Below are the code and all the weights of a small trained network. Each question names an input and a class and asks about switching units off, where a switched-off unit gives its printed mean instead of its output.

import numpy as np


def w(rows, s, z=0):
    codes = np.array(rows[::2]) - 128.0
    scale = np.full(codes.shape[1], s)
    scale[-1] = z or s
    return codes * scale


def norm(h):
    return h / np.sqrt((h * h).mean(-1, keepdims=True) + 1e-5)


def f(y):
    return np.maximum(y, 0)


def log_softmax(a):
    a = a - a.max(-1, keepdims=True)
    return a - np.log(np.exp(a).sum(-1, keepdims=True))


def net(x, mask):
    res = np.array(x, float).reshape(1, 8) / 4 @ E
    u = 0
    for l in range(2):
        y = f(norm(res) @ A[l][:, :-1].T + A[l][:, -1])
        res = res + np.where(mask[u : u + 11], y, B[l][:, -1]) @ B[l][:, :-1]
        u += 11
    return log_softmax(norm(res)[-1] @ U[:, :-1].T + U[:, -1])


A, B = {}, {}
E = w([
[209,217,204,217,183,232],'x0',
[128,122,128,140,125,121],'x1',
[126,138,128,125,130,126],'x2',
[128,127,128,131,128,124],'x3',
[125,134,124,112,131,138],'x4',
[128,120,130,137,127,125],'x5',
[67,184,148,172,2,184],'x6',
[76,146,42,201,149,128],'x7',
],0.0074)
A[0] = w([
[107,108,201,71,154,82,59],'0.n0',
[139,146,37,173,193,102,80],'0.n1',
[153,110,184,103,117,112,2],'0.n2',
[146,146,102,83,159,68,114],'0.n3',
[151,141,202,114,54,102,127],'0.n4',
[102,154,190,122,34,126,144],'0.n5',
[234,98,89,100,222,81,74],'0.n6',
[95,123,6,148,158,138,103],'0.n7',
[184,69,224,62,164,97,106],'0.n8',
[226,131,137,127,168,199,131],'0.n9',
[113,18,92,32,139,29,144],'0.n10',
],0.011,0.0048)
B[0] = w([
[189,67,19,123,85,197,156],'0.n0',
[123,116,47,160,146,225,168],'0.n1',
[184,111,24,19,137,164,137],'0.n2',
[87,163,158,147,68,192,165],'0.n3',
[156,118,48,79,185,205,165],'0.n4',
[94,116,125,89,134,191,180],'0.n5',
[2,94,188,201,144,199,200],'0.n6',
[197,193,79,87,120,213,178],'0.n7',
[142,120,61,87,160,248,191],'0.n8',
[141,171,125,123,215,81,188],'0.n9',
[159,199,171,87,56,87,246],'0.n10',
],0.0092,0.013)
A[1] = w([
[197,140,129,131,160,110,2],'1.n0',
[61,109,158,90,133,186,167],'1.n1',
[114,192,56,182,120,140,176],'1.n2',
[164,181,112,161,204,167,109],'1.n3',
[92,159,39,159,145,117,28],'1.n4',
[48,145,104,80,88,185,160],'1.n5',
[111,146,214,205,230,115,150],'1.n6',
[87,162,129,108,139,176,154],'1.n7',
[132,122,148,129,248,147,132],'1.n8',
[186,169,108,175,230,144,143],'1.n9',
[107,131,121,44,123,102,182],'1.n10',
],0.011,0.0032)
B[1] = w([
[126,152,122,133,90,14,134],'1.n0',
[86,53,117,228,216,71,202],'1.n1',
[162,72,152,14,155,128,196],'1.n2',
[112,97,77,80,106,143,205],'1.n3',
[189,92,136,96,165,214,151],'1.n4',
[161,123,174,217,173,102,248],'1.n5',
[123,127,181,84,67,2,175],'1.n6',
[67,97,157,138,138,58,214],'1.n7',
[135,146,146,158,12,33,187],'1.n8',
[150,157,104,116,51,109,201],'1.n9',
[155,179,145,172,156,43,169],'1.n10',
],0.0083,0.013)
U = w([
[182,182,147,106,66,15,254],'0',
[52,74,180,214,185,126,58],'1',
[210,124,5,48,162,222,72],'2',
],0.012,0.0035)

Each question gives the input, the list of numbers given to net, and the class t.
The units are the neurons (one row each of A and B). Each row of codes is followed by its name. A weight is (code - 128) times the scale printed after its matrix; where a second scale follows, it is the last column's (A, B and U).
mask holds one flag per neuron, layer by layer. A switched-off neuron (its flag False) gives its mean, the last column of its row in B, instead of its output. The means were averaged over made-up inputs and are rounded, as every weight is.
A unit's drop is (log p(t) with every unit on - log p(t) with that unit switched off) / (log p(t) with every unit on - log p(t) with every unit switched off).
The circuit of an input: a set's keep is (log p(t) with only the set's units on - log p(t) with every unit switched off) / (log p(t) with every unit on - log p(t) with every unit switched off). Starting from the 12 units with the biggest drops (on a tie, the unit counted first), units are removed one at a time, each time the one whose removal leaves the highest keep (on an exact tie, the one counted first), for as long as the keep stays at least 0.8.
circuit, biggest first: the units of the circuit, biggest drop first
top k neurons: the k neurons with the biggest drops, biggest first
top k neurons in layer l: the k neurons of layer l with the biggest drops, biggest first
drop when u is switched off: that unit's drop, to one decimal
input [2,-2,2,-6,8,4,-8,-4], class 1: circuit, biggest first => 0.n6
input [6,7,4,3,5,0,6,3], class 0: top 2 neurons in layer 1 => 1.n6, 1.n9
input [8,-5,7,7,7,0,-6,-5], class 0: top 2 neurons => 0.n9, 1.n8
input [8,4,-7,-2,5,3,-6,-1], class 0: top 2 neurons in layer 1 => 1.n6, 1.n8
input [7,-7,6,-8,2,-5,-6,2], class 0: top 3 neurons in layer 1 => 1.n6, 1.n8, 1.n9
input [-1,4,0,4,-6,-2,-4,-5], class 2: top 3 neurons in layer 0 => 0.n8, 0.n0, 0.n2
input [3,-8,1,1,4,3,5,-5], class 1: top 2 neurons in layer 0 => 0.n5, 0.n7
input [-7,7,-3,4,-1,-6,8,7], class 1: top 4 neurons in layer 1 => 1.n9, 1.n8, 1.n5, 1.n6
input [-4,1,-3,8,3,-5,-2,-7], class 2: top 2 neurons in layer 0 => 0.n8, 0.n0
input [-5,2,7,-7,-6,7,5,6], class 2: top 2 neurons => 0.n6, 0.n7
input [6,0,-7,-5,-3,-1,-8,-1], class 1: top 3 neurons => 0.n6, 0.n10, 0.n8
input [8,6,4,3,-6,-6,-7,2], class 0: top 2 neurons => 1.n6, 1.n8
input [6,8,2,-4,-4,6,-3,-8], class 2: top 2 neurons => 0.n8, 0.n2
input [-5,-3,-6,4,5,2,5,-8], class 2: circuit, biggest first => 0.n4
input [4,-8,1,-6,-7,-6,7,1], class 1: drop when 0.n7 is switched off => 0.1
input [-6,2,-1,5,-3,5,7,-4], class 1: top 2 neurons in layer 0 => 0.n5, 0.n4
input [4,-1,-2,6,-7,-6,-7,1], class 1: drop when 0.n6 is switched off => 4.2
input [7,7,-8,7,-5,-6,-5,-1], class 0: drop when 1.n6 is switched off => 0.2
